Here is a tiny trained network, its code and every weight. The questions are about switching its units off for an input and a target symbol, where a switched-off unit gives its printed mean instead of its output.

import numpy as np


def w(rows, s, z=0):
    codes = np.array(rows[::2]) - 128.0
    scale = np.full(codes.shape[1], s)
    scale[-1] = z or s
    return codes * scale


def f(y):
    return np.maximum(y, 0)


def softmax(a):
    e = np.exp(a - a.max(-1, keepdims=True))
    return e / e.sum(-1, keepdims=True)


def log_softmax(a):
    a = a - a.max(-1, keepdims=True)
    return a - np.log(np.exp(a).sum(-1, keepdims=True))


def net(x, mask):
    ids = ['γδεηθξπω'.index(c) for c in x.split()]
    T = len(ids)
    res = E[ids] + P[:T]
    u = 0
    for l in range(3):
        r = res
        for j in range(3):
            rows = slice(2 * j, 2 * j + 2)
            q, k, v = (r @ M[l][rows].T for M in (Q, K, V))
            z = softmax(np.where(np.tri(T) > 0, q @ k.T / 2**0.5, -1e9)) @ v
            o = O[l][rows]
            res = res + np.where(mask[u + j], z, o[:, -1]) @ o[:, :-1]
        u += 3
        y = f(res @ A[l][:, :-1].T + A[l][:, -1])
        res = res + np.where(mask[u : u + 4], y, B[l][:, -1]) @ B[l][:, :-1]
        u += 4
    return log_softmax(res[-1] @ U[:, :-1].T + U[:, -1])


Q, K, V, O, A, B = {}, {}, {}, {}, {}, {}
E = w([
[163,93,125],'γ',
[91,131,89],'δ',
[85,104,254],'ε',
[141,132,167],'η',
[106,128,115],'θ',
[133,151,126],'ξ',
[106,93,82],'π',
[56,178,121],'ω',
],0.015)
P = w([
[250,255,167],'0',
[122,78,135],'1',
[128,71,133],'2',
[137,63,132],'3',
[126,69,139],'4',
[129,70,135],'5',
[126,63,141],'6',
[135,68,136],'7',
[130,62,135],'8',
[128,68,134],'9',
[129,61,139],'10',
],0.0038)
Q[0] = w([
[87,178,254],'L0H1',
[186,134,251],'L0H1',
[65,106,71],'L0H2',
[56,214,81],'L0H2',
[144,30,15],'L0H3',
[226,88,208],'L0H3',
],0.029)
K[0] = w([
[121,245,99],'L0H1',
[236,192,62],'L0H1',
[86,62,135],'L0H2',
[35,129,62],'L0H2',
[129,4,202],'L0H3',
[254,136,87],'L0H3',
],0.03)
V[0] = w([
[201,91,56],'L0H1',
[80,2,83],'L0H1',
[111,153,82],'L0H2',
[170,90,157],'L0H2',
[141,132,117],'L0H3',
[234,201,40],'L0H3',
],0.0073)
O[0] = w([
[157,48,88,3],'L0H1',
[246,151,151,73],'L0H1',
[153,121,88,126],'L0H2',
[126,176,180,97],'L0H2',
[132,118,114,114],'L0H3',
[148,2,108,41],'L0H3',
],0.0061,0.0021)
A[0] = w([
[108,23,145,60],'L0N1',
[163,56,51,4],'L0N2',
[189,198,108,166],'L0N3',
[139,120,6,64],'L0N4',
],0.011,0.0038)
B[0] = w([
[200,159,4,253],'L0N1',
[82,186,246,181],'L0N2',
[84,75,106,207],'L0N3',
[175,31,47,165],'L0N4',
],0.012,0.0019)
Q[1] = w([
[162,16,7],'L1H1',
[96,25,141],'L1H1',
[90,88,98],'L1H2',
[109,189,107],'L1H2',
[14,86,198],'L1H3',
[168,218,114],'L1H3',
],0.02)
K[1] = w([
[105,146,1],'L1H1',
[42,113,75],'L1H1',
[62,106,98],'L1H2',
[100,153,124],'L1H2',
[83,27,77],'L1H3',
[136,161,108],'L1H3',
],0.027)
V[1] = w([
[72,121,2],'L1H1',
[130,129,124],'L1H1',
[140,134,123],'L1H2',
[101,41,148],'L1H2',
[124,100,104],'L1H3',
[112,93,174],'L1H3',
],0.0061)
O[1] = w([
[220,255,69,246],'L1H1',
[127,129,126,125],'L1H1',
[124,136,126,100],'L1H2',
[158,205,134,2],'L1H2',
[109,107,156,171],'L1H3',
[147,161,107,75],'L1H3',
],0.0071,0.00073)
A[1] = w([
[92,144,83,7],'L1N1',
[246,46,187,94],'L1N2',
[124,129,189,2],'L1N3',
[120,83,11,53],'L1N4',
],0.011,0.0045)
B[1] = w([
[193,195,156,155],'L1N1',
[253,104,197,253],'L1N2',
[204,182,171,138],'L1N3',
[126,63,6,215],'L1N4',
],0.014,0.0023)
Q[2] = w([
[89,110,95],'L2H1',
[141,207,183],'L2H1',
[45,143,25],'L2H2',
[109,212,230],'L2H2',
[2,198,104],'L2H3',
[93,212,176],'L2H3',
],0.024)
K[2] = w([
[120,74,143],'L2H1',
[122,164,175],'L2H1',
[39,26,116],'L2H2',
[100,238,151],'L2H2',
[5,38,124],'L2H3',
[102,192,113],'L2H3',
],0.026)
V[2] = w([
[131,180,180],'L2H1',
[117,138,138],'L2H1',
[114,41,165],'L2H2',
[143,254,77],'L2H2',
[132,110,97],'L2H3',
[131,114,106],'L2H3',
],0.0069)
O[2] = w([
[122,169,202,88],'L2H1',
[128,138,146,112],'L2H1',
[168,195,117,33],'L2H2',
[44,3,146,255],'L2H2',
[124,112,109,97],'L2H3',
[125,132,112,106],'L2H3',
],0.0057,0.0016)
A[2] = w([
[2,239,60,76],'L2N1',
[49,143,155,74],'L2N2',
[154,122,192,32],'L2N3',
[72,184,88,255],'L2N4',
],0.011,0.0057)
B[2] = w([
[202,2,126,241],'L2N1',
[170,17,62,206],'L2N2',
[79,120,184,159],'L2N3',
[28,232,164,254],'L2N4',
],0.017,0.0076)
U = w([
[154,117,94,157],'γ',
[86,89,196,20],'δ',
[36,175,130,254],'ε',
[103,118,1,115],'η',
[157,105,95,123],'θ',
[229,85,29,92],'ξ',
[99,12,112,131],'π',
[213,93,170,121],'ω',
],0.0078,0.0073)

Each question gives the input, a string of symbols that net reads in full, and the target symbol t.
The units are the heads (2 rows each of Q, K, V and O) and the neurons (one row each of A and B). Each row of codes is followed by its name. A weight is (code - 128) times the scale printed after its matrix; where a second scale follows, it is the last column's (O, A, B and U).
mask holds one flag per unit, layer by layer, with each layer's heads first. A switched-off unit (its flag False) gives its mean, the last column of its rows in O or B, instead of its output. The means were averaged over made-up inputs and are rounded, as every weight is.
A unit's drop is (log p(t) with every unit on - log p(t) with that unit switched off) / (log p(t) with every unit on - log p(t) with every unit switched off).
The circuit of an input: a set's keep is (log p(t) with only the set's units on - log p(t) with every unit switched off) / (log p(t) with every unit on - log p(t) with every unit switched off). Starting from the 12 units with the biggest drops (on a tie, the unit counted first), units are removed one at a time, each time the one whose removal leaves the highest keep (on an exact tie, the one counted first), for as long as the keep stays at least 0.8.
units of the circuit, in order: the units of the circuit, biggest drop first
unit that matters most: the unit with the biggest drop
top k neurons: the k neurons with the biggest drops, biggest first
top k neurons in layer l: the k neurons of layer l with the biggest drops, biggest first
which heads matter: for each layer, one digit per head in row order, 1 if its drop is at least 0.15 and else 0, layers parted by /
drop of u: that unit's drop, to one decimal
input γ η γ ω γ δ η, target ξ: units of the circuit, in order	[L0H3 L0H1 L0N1 L2N4]
input π ω δ ε, target ω: which heads matter	111 / 000 / 000
input π π π ξ ω η, target ω: units of the circuit, in order	[L1N2 L0H3 L0H1 L2N2]
input γ ω γ η θ ω ε, target ξ: units of the circuit, in order	[L0N1 L0H3 L2N4]
input δ η δ η ω, target π: top 3 neurons	[L2N1 L1N2 L2N2]
input η ω ω γ ξ ε, target ε: units of the circuit, in order	[L2N1]
input ω η ξ ω γ δ δ θ ξ δ θ, target ε: top 2 neurons in layer 1	[L1N2 L1N4]
input ε ω η η, target δ: top 4 neurons	[L2N3 L1N3 L0N1 L2N1]
input δ θ η ω ξ θ γ ω ω γ, target ω: units of the circuit, in order	[L0H1 L1N2]
input η γ ε, target ε: which heads matter	100 / 000 / 000
input ω ω ω δ η δ, target η: top 2 neurons in layer 0	[L0N4 L0N2]
input γ ε ε ω γ ω γ ω γ η, target ξ: top 4 neurons	[L0N1 L2N4 L1N4 L1N2]
input ε γ γ δ γ ξ θ η, target δ: top 3 neurons in layer 1	[L1N2 L1N3 L1N4]
input δ ω δ η ω θ ξ, target ε: unit that matters most	L2N1
input ε ω η ξ ε, target δ: top 4 neurons	[L2N3 L1N3 L1N2 L1N4]
input ω ω γ δ π ξ, target ε: top 4 neurons	[L2N1 L1N2 L0N1 L2N2]
input ω ω ω ω η ω, target π: top 2 neurons	[L2N1 L2N2]
input δ θ γ θ η π ω γ, target ω: drop of L0N2	1.0
input π η ω ω θ γ ω ω η, target ω: drop of L0H3	0.3
input π δ ω ξ δ, target η: drop of L1N2	0.0
input ξ ξ η γ ξ ε, target η: unit that matters most	L0N1
